Each row comes from the steps of one path. Every step used is in the known rows, and no mark comes twice. Write the path behind each row, first mark first.
Each row is shifted at random along 5 fixed directions that mean nothing.
Known rows
j/t/v/u/c: [ -25  -69   36   89 -160  -17   97  -56  -12   68   -5  -19  133 -289
 -152  172  -22  169   16  187    2   41   28    8  -59  -38  134 -204
 -299   56  202  218   90   35  165 -244 -277 -113   -1  185  -24   23
   61   16  -86   -8   11  -98   68]
p/c/u/v/t/g/a/b: [  38  -49   43  109   52 -136  -29   62 -178  -97  141   75   80  -59
  110   35  -16  104  162   87   34 -138  127   50  -79  237   -2  -93
 -128  -35   12  240 -268 -195   96   -4    0   40  155   30  -52  -67
  -22  -36  -22  -29  205   52   31]
g/c/t/b/v: [  19  124 -106  127 -250 -143  125  -88   33 -116  -32  -98  318 -123
  -65    4   61 -177  -56  290 -156 -204   39  441  216 -256  338 -373
 -433  206  -40   59  165  166  191 -208 -258 -296 -156  131 -182  -69
   94 -303  263 -318   31  105  210]
p/t/v/u/c/g/a/b: [ -55  213  110  329  127  -75  -46  -26 -262  142  138   40  -10  -69
 -193   30    6  245    0  290   95  -14   43 -218 -224   82  153 -161
 -323   -1  233  -52  -65  -11  -42 -180  -95   -7   48  138   16 -142
  220   97 -140  118   67 -149  -96]
b/t/g/a: [  -5  -56   35  -95  -94   57   13  -32  125  136  -67 -173  -39  -62
  174   56  150 -245  -83   21 -126 -286    7  -13  219  -52  -52   94
 -248   71  -26 -263  123  111 -163  -59   43  -19  143  -38  -74 -154
 -103 -196  102  128  145  -28  -70]
c/g/a/t/b/v/u: [ -54  346  105  233   73 -134   45   23 -237   53  135  -73   75  141
 -175   24  203  122   49  237  169  -63    3  -28  -44   43   83 -207
 -245 -147  282 -375  146  121 -117 -304    7  -11  -47   48  -20 -192
  -37 -239   30  130  144  -62  -72]
v/c/a/b/t/u/j/p: [ -76 -226   98  -35    8  193  135  -82  -93 -184   49   28 -232 -170
  187  102   68  116  199 -194  204  214 -250  -79   51  300 -152  232
  106   24   20  -21 -219  -60 -203  281  113  173  333  -81  177  220
 -227  283   74  168  236 -153   33]
a/t/b/v/c: [  45  -23    1  197   75  -67   88   85   -7  -25  -22    9   -9 -106
 -108   61   32  240  193   77   22   54  -53  -90  -96  102  143 -190
 -145   29  400   70  -61  -39  122  -55  -91   21   93   14  121  -29
 -128   52  -71   58  148  -39  168]
b/t/v/u/j/p/g/c: [  30   23  -86  116 -145 -122  101 -106   36  -83  142   -2  225 -279
  113   13   10  118  120   37    2 -165  100  250  -80  151  285 -215
 -341   27  -26  310  -56  -55  193  -15    4 -121  102   66  -17  -48
  166   69  -85   18   99   67  170]
b/v/c/g/a/t/u/j: [ -27   89 -250  -83 -103  -58   44  -19   56 -184   95  -24  150  -75
  145  102   32   51   53   16   55 -157   53  160  196  176   42  -84
  -98    1 -204  330 -125  -72  172  148  -28   72  157  -46 -154 -103
  -61 -214   63  -77  113  330  219]
u/v/j/p/a/b/t/g/c: [  53  -41   98  193  -74    6   86 -134 -100 -145  133    6   26 -234
  164  -72   42   29  104   34  -66  -97   55  215  -60  152  276  -22
 -332  197   76   12  -21  -43  101  105   82  -88  106   86   48  -91
  168   91   99    5  128 -115  144]
j/u/v/c/a/t/g/p: [  32 -243  -56 -161  -36   -5   39  -36  -80 -205   32   42  -88  -19
  310  144   -1  -33  184 -165  106  -33 -207  203  135  316 -215  159
   89  -33  -53  361 -146 -162  -10  207  -23  217  303 -163  -16  245
 -241   70   52  -62  167   14   77]
b/t/v/u/c/g/a: [-101   83   25    2    0    4   23  -25  -91   27  214  -60   75  -74
  -52  122  137  -70   11   55  173 -119  -47  -91   95  141 -132  -16
 -204  -96 -113  -61   54   22 -121  -62  -52   -3  129   37 -148  -94
   -9 -124   25   75  192   80  -89]
t/u/c/a/b: [ -73   36   72  271  179 -130  -27  225  -35   44   63   12  -37 -134
 -160  128  -42  193   84  145  215 -172  242 -267 -327   66   80 -248
 -215 -403  204  204 -143 -153  177 -132  -78   55  125  -52    9  -69
 -196  -97 -233    7  126  248    6]
v/c/g/p/a: [ -70   39  -54  146 -131  -72 -100   80  318   52  -57 -111  110 -284
   -6  276   33   46 -157  177  112 -272  196 -247 -230 -126  121 -111
 -259 -281 -145  587   94 -198  128  -41 -443   61  278  -82 -220 -102
  108   30  -72 -201    9  258  -55]
u/v/c/g/p/a/b: [   8 -183  -51  101  121   59 -123  -41   59  -24  -25  136 -130 -164
  172  164   -9  109   95  -80  104   11 -176 -281 -136  211   13  131
  -39   26  -67  464 -282 -224  -68  273 -256  134  402  -79  -38   67
   73  361   73  -75   71  -20   32]
a/t/u/v/j/p: [ -30    5   77  -20 -195   88  147  -58 -198 -142   30   -1   53   -4
   68   40  112  144   91  -17  215   16 -110  188   66  167  -96  -49
  -86  -74  193    2   68   -9    3 -129  149   74   49   70   59   29
 -271 -136   46   99  152 -169   61]
a/b/t/g/c: [ 161 -185  -94  161  150 -122   65  -10  129  147 -205  -44  -86 -237
  125   20  -55    3   94   52 -262 -159   22  -91  -49   -9  310  -87
 -349  222  258   64 -203   42   62   76  -75  -66  176  -13   95 -142
  129  156 -139  102   17  -26  194]
a/t/u/j/v/c/g: [-107   78  -42   11 -169   80  259 -169 -237 -215   91  -23  102   58
   50   -2  118  103   97   57  127  134 -218  101  291   72  -53   -1
 -109   76   71 -132  107   66  -76 -120   15  107  -10  128   18  133
 -151 -112  124    3   68 -217  130]
g/c/a/b/v/j/t: [-121   -6  134   38 -110   -9   94  -59   17  -10  -19  -72  -80  -14
  -52   84  117   20  -27  -72  265  146 -139 -108   54  -55 -114   76
 -101   42   29 -171   47   19 -164  -44  -94   50   50  -91   -9   87
   45   33   60  116    1  -89  -37]
v/u/c/g/a/t/b: [-147 -157   84 -192  298   47  -14    5 -191  102   50  -38 -308  142
    5  131  134   59  120 -224  341  140 -355 -530  122  346 -638  399
  237 -179  112 -251 -292 -133 -554   94   83  412  322 -152  161   10
 -349   67 -122  409  311 -214 -293]
t/a/b/v/c/u: [-132   67  -31   94  -21  -32   62   38  109  -25 -143   30  -39 -143
  -66  190   74  153    8  122  117   67 -121 -185  -51  -41  159  -39
  -33   80   63  195  -80   33   60   18 -269  -16  223   -2  -63   35
  -14   81  155 -171   13   -3   11]
c/a/t/u/j/p: [-178   24  139  -36 -164  183   99  -98  -41  -21  -90 -120  -52  -49
   38   98  105  -22 -118   77  226   -3  -54  -18   68  -82 -119  134
  -86  -85  -35 -175   96   84 -181  -97   74   99   63  -12   31   13
 -207 -140   23  111  102 -149 -153]
v/t/g/c/a: [  71 -118  -13   72 -132  -40   -1   44   67  -56   73 -119  -14 -267
  117   97  -47 -154   24   53 -176 -210   84  129   53   39  101 -116
 -315  -24  -45  176    1 -167  161 -104  -60   54  122  -13 -105   26
  -33  -46   27  -66  129  140  169]
b/v/t/u: [ -74   -1  -89  -63 -237   30   88  -54  215   86 -183  -95   86 -267
   34  180  118  -31 -118  123 -168  -24 -161   25  224 -159  160   -6
 -192  327   92   86  101  193  -11 -107 -219 -106  195  149 -114  -70
   28 -120  176  -60    4  -91   26]
c/a/t/u: [ -76  -45   19  -44   50 -172  -13  295  170   38 -139 -102  -38   50
   48  231  107  -15   21   50  296 -184  175 -253 -156   94 -272  -32
   94 -482  106  213  -75 -115  -18  -70   56  204  203 -199  -62  -34
 -356 -294 -208  152   88  290 -144]
t/g/p/c/a/b/v/j/u: [ -70   58   26  139  -13 -227   19  172  -10 -173   98   -6  -14   30
  119  121   91  144  193  -77  293 -136   71   -4 -152  208   -3    6
    1 -231  104  232 -131 -182  128   42  -60  167  254 -233  -32   57
 -142   10  -82  -63  141  246  -38]
j/v/u/c/g/a/b/t: [ -12   89  166  224   53   35  182 -239 -371   28  212    8   43   -4
   -1  -35  118  140   96  119  115  115 -155   61   89   33  121 -125
 -351  159  142 -404  174  154 -257 -130  -63 -179  -32  156   23   81
  173   79  138   54   12 -337   60]
p/g/a/b/t/v: [ 145  -57   66   45   13  -62  -35  -53  -58   24    0   25  -20  163
  292 -105   99 -116  149   53 -169  -92  -89  130  205  146  131 -102
 -156  314  161 -177  -29   66 -101   92  171 -166  107   -2   12  -16
   77    4  260  128   28 -112   64]
v/c/u/j/t/a/b: [ -99  -41   83 -165 -341  130  202 -259 -137 -235   40  -52  138  -30
  137   52   48  -77   27  217  -70   89  -84  352  430  -59   44 -102
  -76  245 -245   75  170   75   52  -53 -135  -88  -48  132  -37  165
  -32 -125  443 -233   41 -175  104]
a/b/v/u: [ -65   -3   47   72   97   70   97  -38  -46  158  -84   59 -156   45
   32  110  158  192  157  -39  119  184 -379 -232  109   50    7   57
   -6  185  256 -220  -22  113 -245  -62  -93  -15  225   12   92  108
 -114  145  133   97    4 -291   19]
c/t/a/b/v/j: [-119  117   95   92 -240   63   72  -49  173   -1 -146 -134  144 -194
    3  143  181 -140 -157  276  -87  -59   37   24  127 -184  182   -8
 -146  214 -170   18  191  182   69 -101 -217 -174  -24  102 -184  -95
  227 -168  299 -147  -44   10  -33]
p/a/b/v/u/j: [ -62  289  184  419   80   59  112   14 -204   14  288  138  -12  -88
  -57  -29  123  337  222  183  134   31   60  -91 -237  147  388 -295
 -344  -83  268 -225   51    0   78 -226   98 -123  -23  143  128  -37
   21   68    8   61   72 -118  136]
g/p/c/u/j: [-106  150   28  175 -135   49   89   14  -93  -76  124   54   98  -88
  -27   48    6  164   24   90  321 -200   96  -15 -171  -19  104 -281
 -377 -338  -18  171  -67 -129   53 -230  -93   54   35  -22    5   -4
 -192   16 -152 -101  169   62    7]
j/v/c/t/g/p/a/b: [ -62   38  221  212  -94 -153   94   26 -112 -205  117  -67  128   32
   10   -4  158   35   92  164  158  -37  128   57 -144   59  -50  -77
 -167 -240  187  -14  118  -82  -54 -119  -19  -21   19   16  -56  -14
  -22  -82   27   -3  139  -79  -71]
u/v/c/g/p/t: [  30  -34  -71  -16 -160   70   -2 -116 -162 -227  245   87  163  -16
  238   43   38  -82  178    8   95 -203 -118  308  190  242  -83 -176
 -150  -69 -260  376   41 -196    4   59  -80   74  150  -12 -111  164
 -145  -14  232 -222  202   31  158]
u/c/g/a: [ -61 -173 -168 -130    5  -34 -118   20  294  170  -88 -128   90 -193
   63  283  -14 -110 -137  -28  110 -371  132 -274   67  -83 -192   45
 -121 -195 -438  487  -71 -208   25   58 -360   65  235 -148 -261 -100
  -46 -143  -57 -138   47  338  -34]
c/g/p/v: [-148  209  115  177  -37   48  -30   32  -70   81   37  -18   11  155
 -105   68  193  -53  -34   50  361 -146 -109 -281 -134  -50 -121  -56
 -231 -343  102 -162  114   -3 -285 -268  -66  108   86  -47  -66 -118
 -156  -51  -14  114  161 -141 -225]
j/v/u/c/t/a: [ -22 -293  -89    5 -171  102  104 -134  169   13 -253   28  -52 -558
  154  289  -33   74  -84   35 -117  166 -173  -69  -54    6  156  160
 -107  307  -11  376 -156   52   -1   63 -393  -57  197  149  -56  272
  202  318   86 -125 -116 -190   84]
g/c/a/b/v/u: [  64   53  -11  260   90  -44   63   22 -186  -58  117  146 -195  -26
   65   28   -8  219  237  -53  142  144 -236   71  -88  174  261 -220
 -225   70  284  -71 -147  -48    6  -19  -11  -28  160  -49   72  234
  -54  243   96  -28   -1  -35  276]
c/a/t/v/u/j/p/g: [ -47   82  194  231  -28   93   47  -33 -187  -94  158   45  -22  -54
  100   32   78  165  178   80  204   84  -36    3 -150  266   50  -30
  -57 -113   89  -51    2  -98  -34  -86  161   79   37   31   97  148
  -27  119  -24  164  101 -177  -19]
v/u/c/t/g/a/b: [ -19  -35   16  117   75 -158  -19   57   66  112   14 -121  154 -251
  -26  173  -16   62  -26  250  -71 -238  286  -75  -98   27   22  -92
 -196 -146 -116  332  -94  -86  128  -62 -248  -66  102   34 -139 -196
  143 -164 -162  -35   88  194    2]

Write each row's path
[  19 -160 -158 -157  103   59    3  -62  -25  -14   70   74 -192    7
  324   49   67   64  258 -263  -86  -17 -259    4  283  376  -58  218
   68  216  -56  -29 -364  -81  -66  227  124  112  331  -86   36   16
 -176   94  196  112  186   -7  187] -> t/g/a/b/v/u/j
[  18   13  107  160 -191  153   41 -203 -169 -160  117   34   -1 -108
  225  -57  -17   24   20  -10  100   27 -150  272   66   99  121  -22
 -228  193  -88   44   80 -109  -33   37   24   24   30   18   25  227
  116  130  163  -50   -5 -212  139] -> u/v/j/p/g/c/a/t
[ -56  -17 -130 -111 -382    4   48 -103  131  -99 -216  -60   61 -108
  172  201  115  -73 -125   48   16   52 -206   72  166   -3   22   95
  -50  163   52  301  -10   93 -101    0 -295  115  229   57 -116   18
   96   26  211   -9  -24 -151  -57] -> c/g/p/v/j/t/u
[ -91  178  162  211 -236   61  -31   -9  -67 -163  238  -88  108 -146
   46  -13   79 -158  -14  167  -13 -199   76  251   44  -42  182 -119
 -398   58   -3 -126  206   -1   33 -148  -39  -40   70   26 -132  -63
   -9 -128  170 -138  224   67  -37] -> b/v/t/g/p/c/a
[  77 -178   -1  121  206  -67    1   71  -11  -36  -20   50 -114  -45
   23  119   73   83  251 -113  173   43 -170 -303 -157  307  -96    6
  -42 -138  211  192 -278 -121 -104  182  -33  132  306 -125   46  -30
  -48  326 -115  199  210   23   27] -> a/b/t/v/c/g/p
[  44 -183  151   35   25  -56   93  -21 -150 -186  205   69   49  -58
  176   56   75   99  331   35  144   63   -6  177  -17  326    5 -126
    3   33  121  170  -26 -113   16  183  108 -146  187   33   57  104
  -89   69  144   -3  148  -30   73] -> j/p/a/b/t/v/u/c
[ -12 -117    1   78   25 -164   89  -14   80  -39   70  -84  210 -273
   75  195    0  -31  139  181 -135 -168  149  154  114    9  161 -105
  -93  136 -204  388   59  -61  254   49 -279 -158  100   30 -152   19
  136 -155   81 -271   35  176  117] -> j/u/c/a/b/v/t/g
[ -43  107  250  229   11   -2   33   44 -147 -106  248 -120   15   16
  -11  -35  109  -86  110  163   62 -186  117   93  -29   76   43 -169
 -308 -228   97 -189  191  -19  -20  -85   58    3   97  -67  -17 -100
 -103 -108   56   30  281   58  -20] -> v/c/a/b/t/g/p
[-122   75  145  151    9 -136  145   91  -47 -203   11    2   46  -22
 -112  142  168  258  164  119  422  133  -14  -99 -226  121  -66  -85
  104 -236  253   92    4 -100  -76    7  -70   63  127  -35   78   52
 -210  -19  -11  -16  168  -97 -109] -> j/p/a/t/b/v/c/u
[-149  -33  121   75 -180  159   65   28  -83 -222  110   53 -101 -243
  133  125  125   81   55 -147  367   71 -122  -30 -132  262 -113  209
  -18  -66   36   20 -107  -51 -118  110   61  193  288  -36   47  195
 -190  136   18   88  226  -48 -114] -> b/t/u/v/j/p/c/a
[-236  232   70   27  -64 -129   18   12  -18  -81  196  -76  138   67
   60  -42  182 -140  -80   83  157 -180   25   23  153   80  -88   62
 -114  -26 -180  -30   41   56  -94   21   57   57  185  -25 -133 -121
   78 -330  117   37  136  118 -176] -> p/g/c/a/b/t/u/v/j
[-100  139  152  185   47 -172  -14    4  -89  -97  157  -19   88  196
   34  -50  124    1  150  -33  399 -156   33   61  -63   11  -54 -143
 -107 -231  -44 -124   98 -125 -134  -31   88  -47   49 -195  -43   53
 -136 -135   85  -31   92   81  -54] -> j/p/g/c/a/b/v
[  39  -36  -44  202  121  -79   36   19  -11 -129  101   99   53 -297
  128  117   10   94  226  152  -86    9   17  -61  -25  227  271 -144
 -105  184   70  305 -175  -98   97  186 -115  -72  190  124  -12  -13
  126   68  108 -108   45   80  168] -> p/a/b/v/t/u/c/g
[ -85  197 -109  140 -165   35  -51  -88  -67   14   13   36   25 -247
  -14   97    9  125 -184  193  -14 -102  -52  -24  -48    9  181  -18
 -321  135   41  175  -44   43    2  -76 -213   90  196  145  -93  -49
  138   23   26  -59   61  -89  -19] -> p/t/u/v/c/g/a
[  23    3  104   47 -126  -12  249 -195 -209 -266  186   35  140   17
  237  -73   74  -22  192  104  183  -58   31  419  129   66  161 -285
 -237    7 -159  -11   60  -36  -50   72  144 -202  -44   27   46  110
  -39  -48  227 -148   73  -80  171] -> g/c/u/j/p/a/b/t
[ -44   75   81   -2 -178  -16   69 -152 -114  -49  113  -73  146 -101
  -11   -6   84  136   -7   53   43  -84   93  266   57    4  122 -137
 -299   61   41  -70   19   52   39 -104  122 -165   30   88  -41 -234
   -1 -152  101   82  191  -31   58] -> g/a/b/v/t/u/j/p
